Here is a tiny trained network, its code and every weight. The questions are about switching its units off for an input and a target symbol, where a switched-off unit gives its printed mean instead of its output.

import numpy as np


def w(rows, s, z=0):
    codes = np.array(rows[::2]) - 128.0
    scale = np.full(codes.shape[1], s)
    scale[-1] = z or s
    return codes * scale


def softmax(a):
    e = np.exp(a - a.max(-1, keepdims=True))
    return e / e.sum(-1, keepdims=True)


def log_softmax(a):
    a = a - a.max(-1, keepdims=True)
    return a - np.log(np.exp(a).sum(-1, keepdims=True))


def net(x, mask):
    ids = ['Φαζηθμξπσψ'.index(c) for c in x.split()]
    T = len(ids)
    res = E[ids] + P[:T]
    u = 0
    for l in range(2):
        r = res
        for j in range(3):
            rows = slice(4 * j, 4 * j + 4)
            q, k, v = (r @ M[l][rows].T for M in (Q, K, V))
            z = softmax(np.where(np.tri(T) > 0, q @ k.T / 4**0.5, -1e9)) @ v
            o = O[l][rows]
            res = res + np.where(mask[u + j], z, o[:, -1]) @ o[:, :-1]
        u += 3
    return log_softmax(res[-1] @ U[:, :-1].T + U[:, -1])


Q, K, V, O = {}, {}, {}, {}
E = w([
[102,155,174,103,143,80,140,74,160,36,51],'Φ',
[101,147,190,95,110,167,80,172,170,84,61],'α',
[168,124,160,151,22,4,97,118,163,153,104],'ζ',
[120,153,138,106,84,30,202,155,131,81,134],'η',
[76,32,195,107,78,170,78,135,92,110,72],'θ',
[179,124,152,223,48,121,142,92,172,132,115],'μ',
[156,110,113,79,7,94,153,16,101,119,99],'ξ',
[49,115,132,123,91,145,229,197,142,128,75],'π',
[107,111,216,134,131,160,112,144,66,221,107],'σ',
[80,160,45,76,110,215,78,127,123,191,100],'ψ',
],0.014)
P = w([
[113,227,128,181,102,172,98,139,84,115,61],'0',
[172,114,173,118,154,139,153,103,135,129,144],'1',
[78,149,105,195,146,141,82,118,89,54,176],'2',
[116,62,102,145,218,117,188,136,145,159,49],'3',
[157,116,170,129,149,159,170,65,193,161,217],'4',
[8,161,154,156,71,102,119,37,121,205,145],'5',
[102,50,85,174,221,129,173,141,186,233,136],'6',
],0.013)
Q[0] = w([
[140,132,131,79,79,172,92,149,144,80,171],'L0H1',
[130,114,154,134,228,63,149,113,132,154,156],'L0H1',
[112,167,195,149,110,179,148,75,98,192,145],'L0H1',
[4,166,139,103,86,78,105,101,151,125,127],'L0H1',
[75,115,121,138,109,121,157,128,127,110,163],'L0H2',
[139,159,107,133,180,75,76,153,75,156,173],'L0H2',
[92,128,131,180,123,98,105,132,124,174,93],'L0H2',
[160,77,152,90,135,75,80,134,211,109,133],'L0H2',
[222,175,119,140,89,151,67,177,97,46,181],'L0H3',
[114,80,109,158,163,108,71,146,170,115,151],'L0H3',
[71,231,165,207,40,135,97,121,86,111,123],'L0H3',
[158,130,88,151,167,131,144,136,99,138,121],'L0H3',
],0.018)
K[0] = w([
[90,163,133,179,109,94,114,128,96,79,72],'L0H1',
[132,136,177,162,155,149,174,80,163,160,184],'L0H1',
[72,194,194,50,123,82,83,116,115,187,152],'L0H1',
[83,92,71,90,174,65,45,133,175,62,192],'L0H1',
[105,115,145,131,155,118,130,116,128,116,204],'L0H2',
[86,149,162,126,139,71,95,129,143,125,65],'L0H2',
[73,89,89,187,110,86,120,142,82,177,134],'L0H2',
[131,140,195,87,133,134,134,95,221,132,129],'L0H2',
[210,181,177,141,94,112,140,170,49,91,5],'L0H3',
[126,161,141,182,132,193,139,104,129,166,134],'L0H3',
[174,105,53,136,130,121,85,155,121,3,77],'L0H3',
[143,127,100,134,207,108,116,117,103,169,126],'L0H3',
],0.016)
V[0] = w([
[142,118,87,174,136,97,85,117,111,151,82],'L0H1',
[117,141,118,161,126,130,130,159,143,121,109],'L0H1',
[139,149,111,244,99,178,156,126,66,85,156],'L0H1',
[167,150,101,124,117,142,132,112,120,134,154],'L0H1',
[88,68,100,172,169,128,140,73,157,105,83],'L0H2',
[106,152,71,214,134,101,143,88,25,151,49],'L0H2',
[81,173,149,152,126,121,79,131,179,34,91],'L0H2',
[120,142,142,130,197,133,75,114,98,83,129],'L0H2',
[158,88,105,190,101,120,137,135,141,87,146],'L0H3',
[90,63,79,82,73,130,119,151,255,117,116],'L0H3',
[112,95,122,104,86,173,180,113,156,102,86],'L0H3',
[116,132,106,142,188,116,95,79,100,147,61],'L0H3',
],0.0095)
O[0] = w([
[147,97,132,167,91,112,118,94,133,116,132,142],'L0H1',
[133,111,110,168,128,120,169,119,99,130,129,145],'L0H1',
[138,41,139,156,135,191,164,119,28,128,147,186],'L0H1',
[145,119,134,141,135,167,101,126,141,139,120,102],'L0H1',
[88,108,130,113,171,137,117,134,98,119,118,155],'L0H2',
[118,163,160,94,124,103,169,37,194,1,124,254],'L0H2',
[142,185,170,72,190,170,32,99,107,168,124,179],'L0H2',
[142,148,142,122,128,81,68,124,171,138,144,107],'L0H2',
[134,119,164,97,103,138,107,177,107,118,193,68],'L0H3',
[101,171,172,69,95,84,77,53,227,29,135,110],'L0H3',
[110,142,85,120,111,103,144,159,189,87,115,184],'L0H3',
[91,102,84,154,168,79,130,135,98,150,115,188],'L0H3',
],0.0068,0.0056)
Q[1] = w([
[114,134,173,141,90,85,131,172,111,68,141],'L1H1',
[147,179,112,140,37,145,61,181,41,3,211],'L1H1',
[117,203,201,165,55,141,113,127,35,147,138],'L1H1',
[203,70,96,127,172,129,105,147,127,128,170],'L1H1',
[92,138,57,137,100,116,90,167,95,80,140],'L1H2',
[212,184,105,136,78,208,179,168,81,101,158],'L1H2',
[172,74,105,68,150,113,120,140,195,167,109],'L1H2',
[110,45,110,134,217,120,95,121,153,59,168],'L1H2',
[205,109,99,132,184,178,95,148,143,49,192],'L1H3',
[194,81,162,53,131,85,174,131,161,200,107],'L1H3',
[70,217,163,184,43,158,103,125,106,171,116],'L1H3',
[92,68,163,50,115,78,165,128,141,144,156],'L1H3',
],0.014)
K[1] = w([
[118,125,93,140,80,124,115,154,81,105,108],'L1H1',
[219,168,150,126,101,127,129,179,66,39,4],'L1H1',
[172,141,131,192,146,67,58,189,90,98,112],'L1H1',
[159,155,84,101,94,144,118,136,139,197,84],'L1H1',
[143,113,97,131,133,114,118,167,94,112,72],'L1H2',
[241,103,130,98,131,129,150,146,181,146,74],'L1H2',
[171,179,196,131,89,128,108,103,114,105,171],'L1H2',
[87,174,115,160,113,121,132,108,86,132,68],'L1H2',
[136,176,176,140,86,154,154,133,126,130,55],'L1H3',
[92,118,141,100,131,131,153,115,171,190,200],'L1H3',
[121,175,115,141,94,108,97,155,53,70,137],'L1H3',
[120,88,153,160,179,138,126,123,195,118,208],'L1H3',
],0.016)
V[1] = w([
[96,104,247,168,209,99,175,125,179,129,155],'L1H1',
[70,20,154,84,48,175,68,200,134,160,70],'L1H1',
[87,226,139,92,138,159,186,251,108,126,128],'L1H1',
[95,148,153,217,160,212,111,134,137,89,60],'L1H1',
[115,99,151,54,86,113,140,189,105,103,117],'L1H2',
[160,137,156,34,162,179,159,92,106,108,118],'L1H2',
[71,139,112,143,118,152,174,125,74,77,130],'L1H2',
[136,30,149,82,194,122,164,94,175,141,144],'L1H2',
[73,110,119,61,113,105,106,37,116,107,145],'L1H3',
[204,151,136,184,99,176,63,198,207,82,72],'L1H3',
[224,55,52,80,155,185,146,107,193,120,184],'L1H3',
[132,114,171,120,70,101,166,54,123,211,78],'L1H3',
],0.013)
O[1] = w([
[200,160,162,192,54,135,194,143,95,100,144,147],'L1H1',
[131,11,142,74,119,101,93,217,154,50,105,100],'L1H1',
[139,86,254,192,158,65,175,133,203,109,127,82],'L1H1',
[78,191,104,155,172,55,176,215,109,118,131,253],'L1H1',
[150,181,113,108,144,131,133,145,130,161,100,86],'L1H2',
[123,142,144,69,161,152,112,126,74,139,143,170],'L1H2',
[168,30,168,94,105,86,127,96,155,163,162,219],'L1H2',
[113,127,154,136,163,172,147,161,188,84,42,77],'L1H2',
[128,16,136,122,186,97,90,164,157,129,107,168],'L1H3',
[111,93,227,97,78,80,224,159,108,128,130,98],'L1H3',
[49,150,153,133,178,34,131,129,46,156,180,42],'L1H3',
[79,113,96,114,101,163,78,97,201,147,111,194],'L1H3',
],0.009,0.015)
U = w([
[151,63,59,238,159,200,235,177,119,204,96,19],'Φ',
[47,94,161,146,124,179,249,115,165,101,123,84],'α',
[97,100,135,53,133,253,224,82,142,114,149,42],'ζ',
[95,148,199,206,215,223,134,86,109,87,90,230],'η',
[158,124,118,144,140,175,122,209,130,109,118,165],'θ',
[79,206,164,119,129,160,150,205,139,171,161,176],'μ',
[3,117,134,198,179,145,138,131,173,182,98,95],'ξ',
[204,153,186,139,151,142,103,133,179,192,204,137],'π',
[70,187,152,176,38,135,77,131,188,85,146,118],'σ',
[83,81,160,209,129,195,122,141,33,84,236,253],'ψ',
],0.0048,0.0035)

Each question gives the input, a string of symbols that net reads in full, and the target symbol t.
The units are the heads (4 rows each of Q, K, V and O). Each row of codes is followed by its name. A weight is (code - 128) times the scale printed after its matrix; where a second scale follows, it is the last column's (O and U).
mask holds one flag per head, layer by layer. A switched-off head (its flag False) gives its mean, the last column of its rows in O, instead of its output. The means were averaged over made-up inputs and are rounded, as every weight is.
A unit's drop is (log p(t) with every unit on - log p(t) with that unit switched off) / (log p(t) with every unit on - log p(t) with every unit switched off).
The circuit of an input: a set's keep is (log p(t) with only the set's units on - log p(t) with every unit switched off) / (log p(t) with every unit on - log p(t) with every unit switched off). Starting from all 6 units, units are removed one at a time, each time the one whose removal leaves the highest keep (on an exact tie, the one counted first), for as long as the keep stays at least 0.8.
units of the circuit, in order: the units of the circuit, biggest drop first
most important unit: the unit with the biggest drop
heads that matter: for each layer, one digit per head in row order, 1 if its drop is at least 0.15 and else 0, layers parted by /
input ξ ζ π ζ ψ, target ζ: units of the circuit, in order -> L0H3, L1H1
input η Φ ψ ψ, target ξ: units of the circuit, in order -> L1H3, L1H1
input μ ψ σ α ξ ψ α, target ξ: units of the circuit, in order -> L1H3, L1H1
input μ α π ψ η σ, target π: heads that matter -> 100 / 011
input Φ α α ψ, target ξ: heads that matter -> 001 / 001
input ξ σ ψ Φ ψ α, target ψ: units of the circuit, in order -> L1H3, L1H2
input α π Φ α, target α: units of the circuit, in order -> L1H1, L0H3, L1H3
input η θ η, target η: units of the circuit, in order -> L0H2, L1H1, L1H2
input ξ ψ ζ σ ψ σ, target ζ: units of the circuit, in order -> L1H1, L1H3
input ψ σ η Φ σ Φ, target η: heads that matter -> 111 / 111
input ξ α θ, target ξ: units of the circuit, in order -> L1H1, L1H3
input ψ η α μ σ σ, target α: units of the circuit, in order -> L0H2, L1H3
input ψ α σ ξ, target Φ: units of the circuit, in order -> L0H3
input μ α μ σ η Φ, target μ: heads that matter -> 101 / 101
input σ θ η, target σ: units of the circuit, in order -> L1H3, L0H3
input ψ Φ θ ψ ψ μ ζ, target ξ: heads that matter -> 000 / 001
input θ σ η ψ η, target μ: most important unit -> L0H3
input Φ ψ θ μ π μ μ, target α: units of the circuit, in order -> L1H1, L0H3, L0H2
input ζ θ ξ ξ ψ, target ζ: units of the circuit, in order -> L1H1, L0H1
input σ σ ψ α, target ξ: heads that matter -> 000 / 100
input θ θ σ ψ μ ψ θ, target ξ: heads that matter -> 001 / 001
input Φ σ ψ η σ η Φ, target Φ: units of the circuit, in order -> L0H2, L0H3
input θ μ ψ ζ, target ξ: units of the circuit, in order -> L1H1
input α ψ ψ ψ ξ, target ξ: heads that matter -> 000 / 001
input θ η μ, target θ: heads that matter -> 000 / 101
input η θ ψ, target η: heads that matter -> 010 / 110
input π α σ ψ ζ σ, target σ: heads that matter -> 101 / 110
input Φ α η, target Φ: most important unit -> L1H3
input α ψ ξ α θ Φ θ, target θ: heads that matter -> 010 / 100
